Here is a tiny trained network, its code and every weight. The questions are about switching its units off for an input and a class, where a switched-off unit gives its printed mean instead of its output.

import numpy as np


def w(rows, s, z=0):
    codes = np.array(rows[::2]) - 128.0
    scale = np.full(codes.shape[1], s)
    scale[-1] = z or s
    return codes * scale


def f(y):
    return y / 2 * (1 + np.tanh(0.7978845608 * (y + 0.044715 * y**3)))


def log_softmax(a):
    a = a - a.max(-1, keepdims=True)
    return a - np.log(np.exp(a).sum(-1, keepdims=True))


def net(x, mask):
    res = np.array(x, float).reshape(1, 8) / 4 @ E
    y = f(res @ A[0][:, :-1].T + A[0][:, -1])
    res = res + np.where(mask, y, B[0][:, -1]) @ B[0][:, :-1]
    return log_softmax(res[-1] @ U[:, :-1].T + U[:, -1])


A, B = {}, {}
E = w([
[176,34,73,210,174,35,139,149,120,148,111],'x0',
[154,103,70,145,1,119,142,170,139,56,81],'x1',
[124,207,121,67,185,28,212,87,71,141,145],'x2',
[58,174,115,176,148,98,110,115,97,72,197],'x3',
[84,150,193,169,78,154,106,131,101,148,88],'x4',
[93,75,125,206,154,169,143,109,136,220,84],'x5',
[102,123,148,126,182,103,127,79,228,35,73],'x6',
[117,100,177,90,121,62,33,144,138,193,97],'x7',
],0.0078)
A[0] = w([
[153,71,149,134,125,161,74,172,115,225,106,207],'neuron 1',
[158,184,200,93,229,68,231,125,105,110,141,230],'neuron 2',
[91,108,254,107,179,38,89,149,144,132,51,182],'neuron 3',
[128,68,126,195,172,158,179,113,120,114,80,113],'neuron 4',
[209,99,91,34,133,78,137,118,203,19,145,191],'neuron 5',
[86,76,157,177,169,138,101,109,140,152,34,255],'neuron 6',
[111,149,217,133,133,229,142,110,160,60,88,108],'neuron 7',
[131,183,199,104,32,142,123,147,28,118,185,183],'neuron 8',
],0.0099,0.0031)
B[0] = w([
[194,83,157,188,137,194,122,134,58,201,50,218],'neuron 1',
[111,76,76,112,251,87,193,3,87,117,158,251],'neuron 2',
[148,240,135,59,16,72,9,61,91,145,97,212],'neuron 3',
[168,126,75,149,128,67,146,168,192,148,214,176],'neuron 4',
[208,63,48,122,224,148,42,146,83,1,47,237],'neuron 5',
[184,220,137,185,21,68,133,97,239,139,97,207],'neuron 6',
[68,83,246,179,178,146,127,92,208,56,125,208],'neuron 7',
[64,177,126,38,79,215,179,224,76,144,237,241],'neuron 8',
],0.0098,0.012)
U = w([
[139,124,94,41,181,150,75,149,133,50,104,96],'0',
[119,203,160,120,76,83,55,58,127,185,87,55],'1',
[65,152,132,83,112,176,142,190,94,119,183,109],'2',
[89,141,78,122,168,58,165,60,88,157,153,215],'3',
[129,77,26,190,89,114,113,197,120,93,114,242],'4',
[54,142,181,139,117,166,103,108,206,81,115,251],'5',
[145,154,83,191,121,95,171,149,254,167,155,55],'6',
[162,103,172,160,119,191,120,159,105,240,109,81],'7',
],0.0092,0.0019)

Each question gives the input, the list of numbers given to net, and the class t.
The units are the neurons (one row each of A and B). Each row of codes is followed by its name. A weight is (code - 128) times the scale printed after its matrix; where a second scale follows, it is the last column's (A, B and U).
mask holds one flag per neuron, in row order. A switched-off neuron (its flag False) gives its mean, the last column of its row in B, instead of its output. The means were averaged over made-up inputs and are rounded, as every weight is.
A unit's drop is (log p(t) with every unit on - log p(t) with that unit switched off) / (log p(t) with every unit on - log p(t) with every unit switched off).
The circuit of an input: a set's keep is (log p(t) with only the set's units on - log p(t) with every unit switched off) / (log p(t) with every unit on - log p(t) with every unit switched off). Starting from all 8 units, units are removed one at a time, each time the one whose removal leaves the highest keep (on an exact tie, the one counted first), for as long as the keep stays at least 0.8.
units of the circuit, in order: the units of the circuit, biggest drop first
most important unit: the unit with the biggest drop
k most important neurons: the k neurons with the biggest drops, biggest first
drop of u: that unit's drop, to one decimal
input [1,-1,2,-5,-5,2,-6,-1], class 7: most important unit => neuron 1
input [4,-8,-4,-1,-4,-7,-7,-3], class 7: units of the circuit, in order => (neuron 5; neuron 1)
input [-8,5,5,-4,0,-7,-3,-2], class 2: 2 most important neurons => (neuron 8; neuron 3)
input [4,-1,-7,-2,-8,3,-8,-6], class 7: 2 most important neurons => (neuron 1; neuron 5)
input [2,3,-2,-2,4,1,5,-6], class 6: units of the circuit, in order => (neuron 4; neuron 6)
input [2,-7,-5,4,-4,3,-4,7], class 1: 2 most important neurons => (neuron 3; neuron 6)
input [7,5,3,-4,-7,4,5,8], class 1: 2 most important neurons => (neuron 3; neuron 6)
input [-5,-1,-4,-8,7,-4,5,4], class 1: 2 most important neurons => (neuron 3; neuron 6)
input [6,7,-8,6,4,-6,-7,-3], class 2: 2 most important neurons => (neuron 8; neuron 5)
input [-5,8,0,-2,0,-7,-4,1], class 2: 2 most important neurons => (neuron 8; neuron 2)
input [1,4,4,3,5,5,8,-3], class 6: 2 most important neurons => (neuron 4; neuron 6)
input [-3,-1,-8,3,2,0,-8,-3], class 2: 2 most important neurons => (neuron 8; neuron 6)
input [3,7,0,-7,-4,6,-2,2], class 7: 3 most important neurons => (neuron 1; neuron 5; neuron 2)
input [-3,-7,-6,-2,0,-1,2,-7], class 5: units of the circuit, in order => (neuron 7)
input [8,5,-7,-5,7,-3,1,-2], class 6: units of the circuit, in order => (neuron 6; neuron 4)
input [0,-6,-4,-2,7,1,-1,0], class 1: 3 most important neurons => (neuron 6; neuron 3; neuron 8)
input [3,-6,8,-7,-2,4,7,6], class 1: drop of neuron 3 => 3.5
input [-4,7,-2,7,4,8,-4,3], class 7: drop of neuron 2 => 0.1
input [4,2,-3,2,-6,4,-2,6], class 7: drop of neuron 1 => 1.0
input [4,3,7,6,6,-3,3,6], class 1: units of the circuit, in order => (neuron 3)
